Here is a tiny trained network, its code and every weight. The questions are about switching its units off for an input and a target symbol, where a switched-off unit gives its printed mean instead of its output.

import numpy as np


def w(rows, s, z=0):
    codes = np.array(rows[::2]) - 128.0
    scale = np.full(codes.shape[1], s)
    scale[-1] = z or s
    return codes * scale


def norm(h):
    return h / np.sqrt((h * h).mean(-1, keepdims=True) + 1e-5)


def f(y):
    return np.maximum(y, 0)


def softmax(a):
    e = np.exp(a - a.max(-1, keepdims=True))
    return e / e.sum(-1, keepdims=True)


def log_softmax(a):
    a = a - a.max(-1, keepdims=True)
    return a - np.log(np.exp(a).sum(-1, keepdims=True))


def net(x, mask):
    ids = ['γδεηθμτω'.index(c) for c in x.split()]
    T = len(ids)
    res = E[ids] + P[:T]
    u = 0
    for l in range(2):
        q, k, v = (norm(res) @ M[l].T for M in (Q, K, V))
        z = softmax(np.where(np.tri(T) > 0, q @ k.T / 4**0.5, -1e9)) @ v
        res = res + np.where(mask[u], z, O[l][:, -1]) @ O[l][:, :-1]
        u += 1
        y = f(norm(res) @ A[l][:, :-1].T + A[l][:, -1])
        res = res + np.where(mask[u : u + 4], y, B[l][:, -1]) @ B[l][:, :-1]
        u += 4
    return log_softmax(norm(res)[-1] @ U[:, :-1].T + U[:, -1])


Q, K, V, O, A, B = {}, {}, {}, {}, {}, {}
E = w([
[174,163,83,83,142,74,158,143,178,126],'γ',
[142,96,135,109,167,153,103,55,124,172],'δ',
[85,140,106,123,114,106,93,114,104,129],'ε',
[86,120,138,156,188,141,104,191,141,132],'η',
[90,141,193,95,148,178,138,167,117,156],'θ',
[124,115,6,203,89,127,234,113,127,96],'μ',
[87,164,70,138,176,78,137,134,119,69],'τ',
[99,168,147,72,139,122,164,58,97,176],'ω',
],0.025)
P = w([
[41,184,76,165,244,168,171,103,112,38],'0',
[21,134,148,93,88,157,229,225,115,102],'1',
[88,125,63,137,143,134,160,163,123,179],'2',
[115,124,71,132,129,139,161,166,106,164],'3',
[125,115,88,117,115,140,167,163,98,149],'4',
[139,111,89,128,118,139,160,163,90,145],'5',
[156,109,80,141,126,148,147,154,89,152],'6',
[160,102,86,133,122,140,151,145,89,149],'7',
[164,94,96,120,113,127,159,143,81,137],'8',
],0.011)
Q[0] = w([
[128,146,73,107,196,181,224,98,59,104],'0.h1',
[165,145,179,116,111,119,145,105,134,205],'0.h1',
[82,74,57,216,48,203,255,67,130,92],'0.h1',
[133,76,79,187,64,167,241,168,173,145],'0.h1',
],0.0088)
K[0] = w([
[74,160,74,188,163,236,254,54,198,83],'0.h1',
[218,141,206,136,77,101,105,127,111,218],'0.h1',
[112,201,153,41,210,113,58,86,86,99],'0.h1',
[161,180,177,93,186,102,83,160,178,96],'0.h1',
],0.0075)
V[0] = w([
[147,164,59,110,125,152,253,137,64,182],'0.h1',
[195,118,87,146,166,149,135,230,169,98],'0.h1',
[146,197,238,26,254,73,83,121,132,119],'0.h1',
[166,53,108,59,197,129,126,133,145,180],'0.h1',
],0.011)
O[0] = w([
[148,176,116,76,97,135,106,108,55,99,250],'0.h1',
[94,62,127,100,111,169,140,128,111,124,150],'0.h1',
[153,153,245,158,149,177,124,90,114,179,140],'0.h1',
[154,110,190,167,152,47,99,131,79,117,150],'0.h1',
],0.012,0.014)
A[0] = w([
[114,12,121,132,78,149,124,144,146,143,8],'0.n1',
[150,56,232,154,122,160,61,175,148,213,120],'0.n2',
[7,135,203,128,185,150,45,79,72,154,251],'0.n3',
[184,203,146,93,216,111,138,206,228,115,97],'0.n4',
],0.02,0.002)
B[0] = w([
[130,122,125,167,112,38,182,120,117,126,134],'0.n1',
[168,139,109,143,5,23,133,103,163,128,167],'0.n2',
[69,163,87,78,229,243,102,160,92,125,255],'0.n3',
[49,116,96,84,230,243,69,178,68,125,161],'0.n4',
],0.018,0.015)
Q[1] = w([
[186,128,159,136,136,96,42,88,156,115],'1.h1',
[146,143,208,138,113,189,98,176,115,155],'1.h1',
[91,150,114,173,103,56,169,128,55,78],'1.h1',
[3,94,208,142,125,156,47,142,178,103],'1.h1',
],0.029)
K[1] = w([
[162,140,144,80,80,73,93,180,137,148],'1.h1',
[136,147,185,90,176,124,66,58,186,92],'1.h1',
[157,98,103,158,110,109,200,61,83,123],'1.h1',
[3,145,104,12,181,117,169,92,157,148],'1.h1',
],0.025)
V[1] = w([
[51,19,145,133,71,48,84,107,20,161],'1.h1',
[122,121,111,78,58,212,158,77,199,187],'1.h1',
[22,80,184,196,91,172,146,110,32,147],'1.h1',
[140,117,154,170,177,103,253,184,203,169],'1.h1',
],0.018)
O[1] = w([
[111,38,229,131,112,92,81,157,154,9,21],'1.h1',
[41,145,171,93,58,227,184,172,95,101,115],'1.h1',
[123,18,245,172,76,74,71,161,86,200,216],'1.h1',
[55,113,94,38,200,126,85,92,130,199,8],'1.h1',
],0.013)
A[1] = w([
[90,29,91,132,73,83,118,109,150,49,157],'1.n1',
[39,54,139,61,117,127,121,77,168,117,3],'1.n2',
[200,201,136,217,124,92,168,98,192,2,113],'1.n3',
[151,157,114,214,97,49,231,110,51,133,61],'1.n4',
],0.028,0.0039)
B[1] = w([
[94,210,65,96,162,130,147,137,105,127,206],'1.n1',
[181,121,163,193,116,148,158,122,171,102,174],'1.n2',
[89,50,97,1,95,112,87,160,226,66,253],'1.n3',
[158,194,132,170,72,31,153,60,155,129,244],'1.n4',
],0.026,0.016)
U = w([
[40,136,233,171,80,66,108,174,77,84,89],'γ',
[126,65,142,148,184,64,58,76,151,201,119],'δ',
[93,167,43,120,166,222,149,122,94,128,201],'ε',
[138,158,167,197,244,105,191,153,254,94,5],'η',
[81,72,182,135,28,166,123,110,165,226,69],'θ',
[181,142,121,33,56,133,91,134,211,41,240],'μ',
[203,105,158,205,67,239,212,121,198,58,39],'τ',
[189,250,104,175,46,72,177,92,144,148,89],'ω',
],0.0068,0.0027)

Each question gives the input, a string of symbols that net reads in full, and the target symbol t.
The units are the heads (4 rows each of Q, K, V and O) and the neurons (one row each of A and B). Each row of codes is followed by its name. A weight is (code - 128) times the scale printed after its matrix; where a second scale follows, it is the last column's (O, A, B and U).
mask holds one flag per unit, layer by layer, with each layer's heads first. A switched-off unit (its flag False) gives its mean, the last column of its rows in O or B, instead of its output. The means were averaged over made-up inputs and are rounded, as every weight is.
A unit's drop is (log p(t) with every unit on - log p(t) with that unit switched off) / (log p(t) with every unit on - log p(t) with every unit switched off).
The circuit of an input: a set's keep is (log p(t) with only the set's units on - log p(t) with every unit switched off) / (log p(t) with every unit on - log p(t) with every unit switched off). Starting from all 10 units, units are removed one at a time, each time the one whose removal leaves the highest keep (on an exact tie, the one counted first), for as long as the keep stays at least 0.8.
units of the circuit, in order: the units of the circuit, biggest drop first
most important unit: the unit with the biggest drop
k most important neurons: the k neurons with the biggest drops, biggest first
k most important neurons of layer l: the k neurons of layer l with the biggest drops, biggest first
input δ γ γ ε η θ γ ε μ, target δ: units of the circuit, in order => [0.h1; 1.h1]
input η ω γ γ μ ε γ ε, target η: 4 most important neurons => [1.n2; 0.n1; 0.n3; 1.n3]
input γ δ γ δ μ δ, target γ: most important unit => 0.h1
input η θ ε μ γ ε η, target η: 3 most important neurons => [1.n2; 0.n1; 0.n3]
input θ ω η τ γ, target ε: 3 most important neurons => [0.n4; 1.n4; 1.n3]
input δ γ μ γ τ, target δ: units of the circuit, in order => [0.h1; 1.h1; 0.n3]
input η μ δ, target η: 3 most important neurons => [1.n2; 0.n1; 0.n3]
input γ γ γ ω ε, target ε: 2 most important neurons => [0.n3; 1.n4]
input δ μ γ δ τ γ, target δ: 2 most important neurons of layer 1 => [1.n3; 1.n4]
input γ η η, target ω: 3 most important neurons => [0.n2; 0.n1; 0.n3]
input γ ε γ γ δ γ θ, target ε: 2 most important neurons => [0.n3; 1.n4]
input γ δ τ θ δ, target ω: 3 most important neurons of layer 0 => [0.n3; 0.n2; 0.n4]
input γ μ η ω γ ε γ ε, target γ: 2 most important neurons of layer 0 => [0.n3; 0.n2]
input γ γ ε γ θ γ δ θ ω, target ε: units of the circuit, in order => [0.n3; 1.n4]
input τ μ ε, target τ: most important neuron => [1.n2]
input η μ δ δ ε τ τ ε, target η: 3 most important neurons of layer 0 => [0.n1; 0.n3; 0.n4]
input ε γ τ ε ε γ η ω η, target ω: 3 most important neurons => [0.n3; 0.n1; 0.n2]
input ε ε γ γ, target ω: 3 most important neurons of layer 0 => [0.n2; 0.n4; 0.n3]
input θ ε γ γ μ ε δ γ, target θ: 4 most important neurons => [0.n3; 0.n2; 1.n4; 1.n3]
input ε η γ, target ε: units of the circuit, in order => [0.n4]
input τ γ ε μ, target τ: 4 most important neurons => [0.n3; 1.n2; 0.n2; 0.n1]
input τ μ τ, target τ: 2 most important neurons => [1.n2; 0.n3]
input η ε γ γ μ, target η: 3 most important neurons of layer 0 => [0.n1; 0.n2; 0.n3]
input δ γ θ τ τ γ, target ω: 2 most important neurons of layer 0 => [0.n4; 0.n3]
